(in the rows, 128 means zero)
Each row of numbers stands for one object and depends on some of the facts below. Use the named rows to name the rest.

Some facts about the objects:
vozem {ψ=mukla klugro}
stunes {τ=figrifer stuvum kekeplus vimalol tega zugra}
romagro {τ=skedrak vimalol nogru kadil todratran}
voder {τ=flutru tatan vostor, ψ=meplova}
vokol {ψ=plegugin rubrol truledri}
vimar {τ=brotren zuklek vozem drogubril}
rifak {ψ=stuvak gridror}
duplur {ψ=klugas}
kadil {ψ=grinon truledri}
nekur {ψ=bropluplom noplun flutru kliror}
grinon {ψ=dekam mukla}
mukla {ψ=kliror}
nozon {ψ=kliror}
dosku {τ=togrek kloklik mukla}
skedrak {ψ=navo}
kizal {τ=greplir zuklek stuvak trisel pobrudo, ψ=teflitok}
tatan {ψ=fostan}
stuvak {ψ=truledri gridror}
gober {ψ=plegugin kliror}
terol {ψ=fostan}
mastal {ψ=noplun}
venir {ψ=klevos gabrim}
mutroka {ψ=noplun}
greskun {ψ=dridrastu}
kufla {ψ=kliror}
brusker {ψ=dekam}
lugrem {ψ=stivul gabrim}
drevis {ψ=kliror mukla}
trovun {ψ=suske noplun dekam}
nudri {ψ=suske fostan dekam}
fostan {ψ=noplun}
giki {ψ=gritasun}
flutol {ψ=noplun}
stode {ψ=kufla plegugin}
klefer {τ=bropluplom flutru}
klepla {τ=deran skedrak kloklik rifak rubrol zugra}
fatru {τ=mutroka sisis dribrar, ψ=kliror}
nedu {ψ=gridror fudris}
stoflos {τ=bropluplom tistus dimul zube plebro}
rata {ψ=flutol}
tika {ψ=gritasun}
moplak {ψ=gredraton flutru dimul}
befal {ψ=keli}
goklir {ψ=kloklik}
flokebrel {τ=ramin bribrar flutol klugas flutru fugras dridrastu}
sisis {ψ=deran greplir}
keli {ψ=trovun}
truklusu {ψ=meplova klufestok kliror}
gredraton {ψ=suske gabrim}
greplir {ψ=noplun}
togrek {ψ=noplun gober navo keli}
deran {ψ=noplun}
vugom {ψ=kliror mukla keli}
todratran {ψ=noplun stunes}
tritre {ψ=noplun fostan navo}
zoda {τ=klugas tatan moplak stastan, ψ=teflitok}
plimas {ψ=nudri}
zugro {τ=figrifer giki tatan, ψ=noplun gridror}
meplova {τ=truledri, ψ=fostan}
gritudi {ψ=noplun tritre}
stastan {ψ=flebre}
siton {τ=figrifer befal tega tika kedros}
gomil {τ=vimalol nozon tistus fezi kluskeko pobrudo gritudi}
vaka {τ=stuvum trabaro}
vekli {ψ=meplova}
natrul {τ=vokol kekeplus vugom venir terol, ψ=gritasun}
truledri {ψ=noplun}
kiklus {ψ=matre giki mukla}
tega {ψ=noplun}
klevos {ψ=noplun}
toninam {τ=zugra klugro}
todre {ψ=kizal flutru}
vebobu {ψ=togrek noplun}
klugro {ψ=noplun fostan}
fugras {ψ=plegugin}
trenis {τ=skiflis nogru pobrudo flupazo fugras keli truklusu}
stivul {τ=mastal, ψ=gober gabrim}
pidral {ψ=fostan}
kiplus {τ=vokol brimun dridrastu}
teflitok {ψ=noplun dekam}
flebre {ψ=teflitok truledri}
kliror {ψ=noplun}
goskos {τ=klugas venir mastal}
stiser {τ=deran vekli vozem vuklir, ψ=mastal truklusu}
trabaro {ψ=deran greplir dustovam kliror}
plegugin {τ=vokol nedu fezi grenil, ψ=kliror gabrim}
rubrol {ψ=gober}
plebro {ψ=kliror mastal}
brimun {ψ=fostan}
zetimus {ψ=mastal}
skipe {ψ=deran}
dekam {ψ=noplun klufestok}
gifes {τ=ramin dustovam tobu}
grevul {τ=vimalol vekli vuklir}
greru {τ=flupazo}
trisel {ψ=deran}
gritasun {τ=drevis stuvum stiku gritudi stode}
bugri {τ=tatan, ψ=klufestok}
klepan {ψ=trovun}
votir {τ=drevis, ψ=suske}
fudris {τ=skipe stiku fezi}
dridrastu {ψ=noplun klufestok}
kuren {ψ=plimas}
bropluplom {ψ=stuvak}
figrifer {ψ=tatan kliror}
zuklek {ψ=noplun}

Some rows with their names:
bropluplom: [136 125 113 154 176  80  81 108 158 127 100 126 111 115 149  66 187  99
 173 120 103 103 117 105 104 138  96 163 115  78]
stoflos: [171 119 145 183 107 174 111 118 159 132  80  86 138 103  71  60 177 158
 102 131 101 140 198 163 145 120 105 136 115 110]
dimul: [117  78 188 156 157 144  94 120 166 124 110 103 149 116 123  62 196 123
 144 172 100 132 148 119 111 164 119 132 113  87]
vugom: [143 127 133 122 168 139 185  91 122 156 138 184 138 117 137 113 172 118
 144 125 142 110 141  90 146 162 118 123 151 185]
vokol: [165 126 160 143 178 138 157  80 139 173  99 183 170  95 169 135 150  94
 164 128 126 117 111  48 129 150 110 110 137 183]
trovun: [148 155 164 135 170 162 148 116 138 167 118 139 149 117 128 183 155 121
 147 166  68 149 139  74 130 127 143  92 171 106]
truklusu: [156 167 134 135 134 116 144 131 137 137 146 136 110 133 138  91 168 138
 166 159 130 131 109  70 139 146 137  86 164 110]
bugri: [127 156 140 125 133 198 131  93 135 171 118 143 107 159 106  88 184 142
 158 139  91 115 185 147 159 135 126 129 132 113]
sisis: [155 150  96 123 183 119 147 108 113 144 158 139 144 109 130 161 172 112
 132 126 101 114 146  88 121 136 124 114 198  97]
giki: [125 165 160 153  91 125 119 127 107  89 140 158 154 172 154  59 209  75
 160 114 147 143 151 167 141 109 111 179 102 136]
kizal: [181 171 149 153 124 121 168 138 171 149  77 119 116 103  97 167 122 148
 141 155  88 155 126  83 137 112 132  79 148 103]
flupazo: [181 156 164 176  58 124  87 136 142 147  96  85 170 103 164  90 135 110
 166 159 133 140 102  93 133 101 117  98 132  92]
klugas: [125 105 155 155  61 136  89 118 137 164 111  67 136 122 157  18 164  89
 170 177 127 101 154 144 127 138 129 153 103 110]
klugro: [108 144 125 134 170 115 146 161 128 124 143 142  84 134 143 156 156 107
 150 117 116 103 121 140 121 151 141 119 143 115]
stunes: [104 120 138 153 148 124 181 163 162 122  94 132  51 121  98 125 151 130
 122 116  89 114 167 181 114 147 133 154  97 140]
vostor: [136 119 151 152  83 162  63  99 136 149 106  88 147 138 132  39 192 112
 160 145 112 116 173 152 144 130 113 156 107  92]
vebobu: [147 146 119 123 195 134 170  98 120 147 141 144 131 110 120 159 183 124
 130 122  99 123 152  93 128 148 123 109 190 111]

Name these rows:
No name comes twice in this set of rows, the named rows included.
[102 125 152 137 165 179 111 136 130 143 138 141 125 147 134 130 183 121
 149 119 109 104 152 160 139 156 132 127 128 122] -> befal
[168 189 146 148 126 146 187 140 144 140  92 136 117 116 106 209 124 148
 144 106 101 144 127 107 155 124 137  80 156 113] -> stiser
[165 104  74 167 157  60 131 110 143 147  91 113 120  48 149  89 140  85
 127  95 134  74 142 108 107 142  97 151 135 155] -> nedu
[103 143 128 118 153  95 156 120 145 158 129 132  81 136 157  82 171  81
 173 177  96 110 122  91 104 149 133 146 132 130] -> mastal
[157 118 169 166 202 163 130 115 151 124  99 201 175 105 156 157 166 111
 134 115 125 137 111  87 116 141 104 122 124 167] -> stode
[135 156 129 128 144 130 141  93 140 175 141 146 100 144 156  68 164 119
 173 179 116 110 132  74 131 144 138 106 147 140] -> dridrastu
[139 149 148 129 130  80 172 131 119  93 138 136 147 129 133 109 198  75
 132 151 121 168 158 123 127 119 117 156 148 125] -> matre
[143 133 116 169 196 125 118 142 146 123 143 183 116 119 146 111 161 143
 127 128 127 103 115  93  99 139 141 108 148 143] -> gritudi
[152 129  94 150 142  29 132 142 153 112  97  88  95  79 145 109 151 105
 162 122 119 109  91  89 115 143 113 131 139  77] -> stuvak
[105 150 143 133 153 147  99 112 133 149 143 155 101 164 161  76 189 110
 196 154  96 102 135 116 121 140 131 141 124  90] -> tatan
[126 136 141 129 133  94 138 108 141 144 125 120 111 132 148  70 182 100
 168 174 105 130 133  89 124 145 116 136 134 101] -> dustovam
[157 138 190 142 145 145 147  76 147 151  99 151 176 127 153 115 172 116
 197 158 130 148  96  41 154 159  99 103 130 120] -> fugras
[141 153 143 160  89 128 123 128 102  83 152 172 168 168 150  87 201  83
 144  97 155 138 158 179 142 110 100 161 117 148] -> tika
[143 147 118 130 146 127 148  97 137 174 131 151 104 119 144  98 152 117
 149 165 110 107 141  89 128 137 136 114 154 153] -> brimun

The same objects again, as new rows of numbers:
Some objects and their rows:
stiser: [129 146 134 153 127  90 134 137 139 118 110 125 127 113 147 140 114 114
 140 146 160 130 130 109 116 108 113  95 107 119 112 142 125 139 128 126
 142 135 141 139 102 128 130  93 126 152 122 128 120]
vekli: [134 129 120 122 139 105 114 139 125 138 129 135 142 145 142 140 122 109
 144 137 142 128 120 109 133 130 104 108 108 124 115 150 139 127 128 121
 141 145 133 120 124 146 111 107 129 134 144 107 115]
grevul: [132 129 121 156 137 112 140 146  95 104 116 114 102 105 142 140 118 132
 117 163 165 144 134 113 114 132 130 111 105 141 128 137 100 152 148 139
 141 119 134 148 122 136 143  95 122 151 130 151 126]
tega: [144 123 138 109  97 108 146 110 137 108 132 138 137 130 166  81 169 125
 131 136 128 110 160 102 126 113 111 134 117 127 121 149 154 116 108 137
 114 153 126  98 145 129 154 124 134 105 156 137 109]
siton: [131 123 128 150 124 121 152 155  93 101 124 121  92  99 123 133 120 143
 108 153 144 127 138 112 116 134 123 114 127 152 132 147 108 138 153 140
 143 111 135 136 120 125 154 110 127 135 134 153 114]
tika: [133 123 124 133 118 113 131 149 120 126 135 145 123 137 120 129 126 121
 123 126 113 116 127 121 133 134 101 115 125 131 121 162 152 110 133 126
 138 139 137 110 126 125 133 124 128 116 146 103  91]
befal: [132 124 127 132 116 115 130 144 123 127 141 145 126 135 121 131 128 123
 122 125 117 113 125 119 132 129 100 114 128 130 120 162 152 108 132 125
 138 136 138 112 125 123 132 125 130 111 143 102  93]
voder: [130 138 156 136 119 109 146 159 137 122 109 119 111 103 120 142  89 115
 144 141 144 109 131 108 142 109 126  84 132 135 123 148 125 132 119 135
 165 137 127 124 110 108 141 123 124 135 120 138 118]
tatan: [151 120 155  71 144 120 129 166 122 172 133 120 139 127 113 121 105 107
 168 147 133  88 122  89 163 133 119  99 138 157 130 156 135 127 104 118
 185 150 111  99 125 142 110 133 140 126 164 133 123]
zube: [138 125 113 132 139 140 120 139  77 106 139 124 108 135 126 144 128 121
 113 139 140 141 128 123 142 148 134 138 114 148 140 148 122 140 132 136
 136 122 122 114 151 137 137 127 115 105 142 130 121]
klugro: [153 114 143  75 125 100 141 132 140 152 128 125 153 125 157  78 157 121
 155 158 138  93 146  81 126 123 103 117 122 140 123 148 147 121 115 128
 146 160 119 105 130 151 131 110 150 139 176 144 111]
teflitok: [133 132 157 129 101 113 130 125 150  94  98 132 141 142 155 107 131 109
 131 134 140 126 154 105 124 103  99 111  98 100 127 137 166 100 118 143
 122 165 120 138 119 100 177 110 108 121 132 140 118]
kizal: [136 157 137 166 134  99 114 137 140 105  93 130 133 128 142 150  95  94
 141 136 164 158 124 123 118 112 113  95  87 102 113 137 136 134 117 127
 143 147 129 150 105 113 142  93 103 143 119 125 126]
kiplus: [129 127 134 148 124 127 148 154  95  95 119 110  90 105 125 144 105 134
 115 155 148 132 139 112 134 130 137 110 124 149 136 140 102 147 137 141
 146 119 124 131 131 118 153 121 116 128 124 156 124]
klefer: [131 131 134 151 125 128 146 152  91  96 114 109  91 103 130 146 102 129
 117 153 152 134 138 114 134 130 142 109 122 148 137 140  99 150 133 141
 148 121 124 133 131 118 151 122 112 127 121 155 128]
skedrak: [134 124 116 127 126 100 122 137 131 134 135 131 133 140 145 135 132 119
 133 141 128 126 124 115 130 135 108 114 114 125 112 149 141 124 135 124
 133 144 138 116 133 140 121 111 136 133 141 107 101]
dimul: [139 122 113 133 138 142 121 141  76 104 139 126 108 135 128 144 127 125
 114 141 137 145 129 122 145 149 136 138 111 146 139 149 118 141 131 134
 135 122 120 113 151 134 137 128 111 104 145 129 122]

Rows to name:
No name comes twice in this set of rows, the named rows included.
[117 124 136 134 115 124 140 153 113  97 114  86  82 116 140 172  84 127
 129 172 143 133 144 103 164 132 155  96 126 139 137 119  88 154 138 148
 146 139 115 125 156 103 150 133 117 136  99 154 136] -> gifes
[115  97 110 134 118  92 155 157 121 119 125 103  97 114 152 137 122 158
 108 191 138 122 138  95 106 143 106  97 123 138 120 130 101 135 196 139
 127 128 149 153 124 142 145  85 156 186 130 143 104] -> dosku
[140 126 144 105  93 111 139 105 154 103 125 122 132 136 180  97 151 112
 143 143 131 110 166  98 152 106 134 128 120 118 128 134 144 123  94 141
 111 170 111  88 169 115 156 144 124 101 132 141 119] -> flutol
[111 128 132 112 120 120 129 128 111 125 160 138 134 133 130 151 131 133
 135 112 144  90 115 103 142 100 110 109 131 136 117 152 148 124 133 127
 138 113 140 102 116 136 117 121 150 107 129 108 117] -> figrifer
[ 97 149 137 122 139  89 135 119 109  84 120 140 144  76 153 170 154 111
 129 124 192  98 129 111 157  70 112  73 168 159 110 151 138 146 148 134
 153 112 132 121  96 111 129  90 140 140  77 110 135] -> fatru
[116 141 133 123 126 127 118 116 109 113 155 140 138 134 137 154 133 119
 136  99 151 101 117 112 148  97 123 113 122 127 119 151 149 132 111 128
 135 114 135  95 120 133 116 130 132  92 121 107 126] -> plebro
[131 130 119 138 123 107 117 135 132 126 128 138 132 146 139 136 125 109
 131 134 126 134 126 119 133 131 102 113 109 115 115 150 150 119 130 126
 129 149 135 118 129 129 125 112 126 125 139 101 103] -> kadil
[123 136 136 138 123 109 126 141 126 115 124 130 127 127 131 146 110 115
 133 129 146 120 126 114 133 113 111 100 115 124 119 148 138 124 128 129
 144 134 134 128 110 121 137 109 124 127 122 119 117] -> kiklus
[111 136 131 107 137 125 104 120 117 123 149 130 151 151 141 167 121 114
 145 112 160 109 113 101 151 101 114 104 107 117 118 139 149 131 125 126
 136 125 131 112 118 134 114 115 133 113 119 107 141] -> truklusu
[127 119 124 151 126 109 148 150  99 103 122 116  97 104 136 132 121 146
 109 168 150 131 136 108 111 134 117 106 120 147 126 142 103 143 162 139
 136 118 139 145 120 137 149  96 134 156 134 150 115] -> toninam
[122 101 107 116  92  67 146 128 169 141 140 123 128 136 179 108 159 141
 132 167 109 106 148  95 118 131  94 110 126 117 102 141 141 114 162 129
 102 165 152 111 152 141 123 103 167 158 142 109  84] -> togrek

Now the same objects, written a new way:
Known rows:
flebre: [127 124 119 126 120 132 140 133 131 127 124 127 128 123 133 124 113 126
 121 136 124 125 127 136 131 129 121 128 132 129 126 131 122 129 132 135
 130 137 124 135 126]
gomil: [122 135 133 133 121 123 124 125 129 118 132 126 108 126 109 125 134 128
 122 143 126 119 133 131 141 123 120 138 112 141 124 127 128 132 135 142
 133 136 124 143 122]
zugra: [138 132 127 137 125 136 124 133 130 125 120 135 125 121 130 124 138 125
 126 136 123 121 109 135 118 128 121 121 110 123 131 129 119 128 133 139
 133 130 127 136 125]
nedu: [130  97 104 101 132 135 131 117 139 126 116 124 165 126 141 122 141 117
 130 151 104 130 147 134 147 139 114 135 125 125 154 139 132 128 133 137
 125  97 127 134  96]
vimar: [127 118 118 132 133 120 131 125 126 125 133 127 103 118 126 127 129 134
 126 136 133 119 129 136 135 130 124 141 124 137 122 130 130 128 136 135
 126 136 124 134 133]
kedros: [132 132 127 137 125 134 129 130 130 125 121 133 122 124 121 126 123 127
 127 133 113 120 124 133 125 128 116 120 117 127 124 127 119 125 134 136
 126 123 127 137 128]
bribrar: [129 139 119 133 114 133 129 131 124 130 122 124 128 129 116 127 127 119
 122 129 119 124 120 129 121 123 119 132 114 126 128 130 117 132 131 132
 125 121 135 137 125]
navo: [128 143 119 133 118 130 131 125 128 129 124 131 106 122 134 127 109 128
 120 131 126 125 126 135 123 122 117 134 121 119 118 131 117 129 132 141
 127 135 127 137 131]
greskun: [130 124 135 126 125 131 134 136 128 128 123 130 130 130 130 121 122 125
 125 136 130 122 141 123 137 123 140 133 128 130 126 128 119 129 136 129
 132 128 119 131 126]
fatru: [124 122 134 122 121 130 142 140 127 130 130 128 134 131 130 121 110 131
 123 139 128 121 147 128 139 129 142 135 139 134 123 128 122 132 137 130
 135 136 116 133 127]
lugrem: [127 119 122 130 120 131 144 142 127 125 127 126 136 126 133 123 110 124
 121 140 130 124 127 133 136 131 132 123 136 135 129 126 122 132 133 128
 132 145 121 134 126]
gifes: [123 140 126 132 112 128 132 129 123 131 130 123 123 129 117 125 128 128
 121 131 116 122 128 134 132 121 124 140 122 128 122 131 123 132 133 135
 131 135 128 136 125]
befal: [131 121 130 135 128 134 133 140 130 124 121 131 141 129 118 123 128 125
 129 138 116 118 134 128 131 130 126 114 120 135 128 124 122 126 137 128
 129 125 123 135 127]
tritre: [129 134 127 129 123 130 135 130 128 127 124 130 123 127 132 124 113 126
 123 134 126 124 131 131 132 125 128 133 124 126 123 130 118 129 134 135
 131 132 123 134 130]
goskos: [123 145 127 131 114 128 128 128 122 131 132 125 120 130 124 126 129 129
 122 134 110 121 130 134 127 129 119 135 118 118 122 128 128 130 136 134
 130 128 128 138 120]
kiklus: [124 113 150 122 129 137 140 137 126 132 128 126 135 122 132 123 124 128
 126 135 133 115 132 123 121 136 147 133 131 138 121 131 115 124 138 131
 130 134 133 145 116]
truklusu: [133 134 124 134 124 129 122 131 124 126 122 127 117 121 118 126 139 118
 123 131 134 125 120 121 130 120 132 137 113 133 135 130 115 132 131 134
 126 131 129 131 125]

Rows to name:
No name comes twice in this set of rows, the named rows included.
[131 140 122 135 124 134 125 128 127 123 121 132 127 127 129 126 132 121
 123 138 118 123 119 133 117 135 117 123 106 116 126 125 121 127 136 135
 130 121 129 138 121] -> kekeplus
[121 145 127 135 110 126 125 129 121 131 134 121 120 132 110 127 135 128
 122 131 113 121 135 131 133 122 118 140 121 127 124 130 127 134 133 136
 129 134 129 137 123] -> flokebrel
[127 117 114 127 119 136 135 132 134 124 118 125 133 126 112 125 123 116
 124 133 119 125 129 128 135 118 110 125 122 143 136 133 113 131 126 137
 123 123 129 140 121] -> bropluplom
[129 126 130 134 125 124 126 130 128 123 131 129 111 119 117 126 140 133
 126 139 122 117 125 133 131 126 123 134 116 134 123 129 128 130 136 141
 133 140 124 138 127] -> grevul
[127 118 114 132 121 134 137 141 126 129 124 124 149 131 117 125 126 121
 125 136 113 124 132 129 130 132 120 118 132 134 135 127 125 131 132 123
 125 126 127 133 123] -> stastan
[125 107  99  99 125 129 127  97 146 126 120 124 129 116 138 125 135 130
 130 149  92 128 146 146 151 135  89 144 125 124 148 146 136 123 129 155
 123 106 126 140  99] -> fudris
[131 139 123 140 123 135 126 131 125 131 117 130 127 127 114 127 127 121
 124 127 114 122 127 125 128 121 118 119 116 127 127 126 112 126 133 129
 120 118 131 134 130] -> tatan
[128 135 122 137 116 134 129 132 126 130 122 127 126 127 111 126 120 123
 123 128 115 122 125 127 126 120 114 126 120 127 127 130 116 128 130 133
 124 122 132 138 130] -> vostor
[115 115 180 119 134 139 135 133 121 134 138 117 147 122 122 127 150 133
 128 140 125 105 131 125 103 160 157 137 124 139 116 129 120 119 145 132
 130 135 145 163  97] -> natrul
[127 144 104 141 111 134 137 129 129 127 122 122 118 120 119 129 111 117
 117 128 116 128 105 141 119 122  97 117 119 131 129 129 117 131 125 136
 122 141 138 140 128] -> flutru

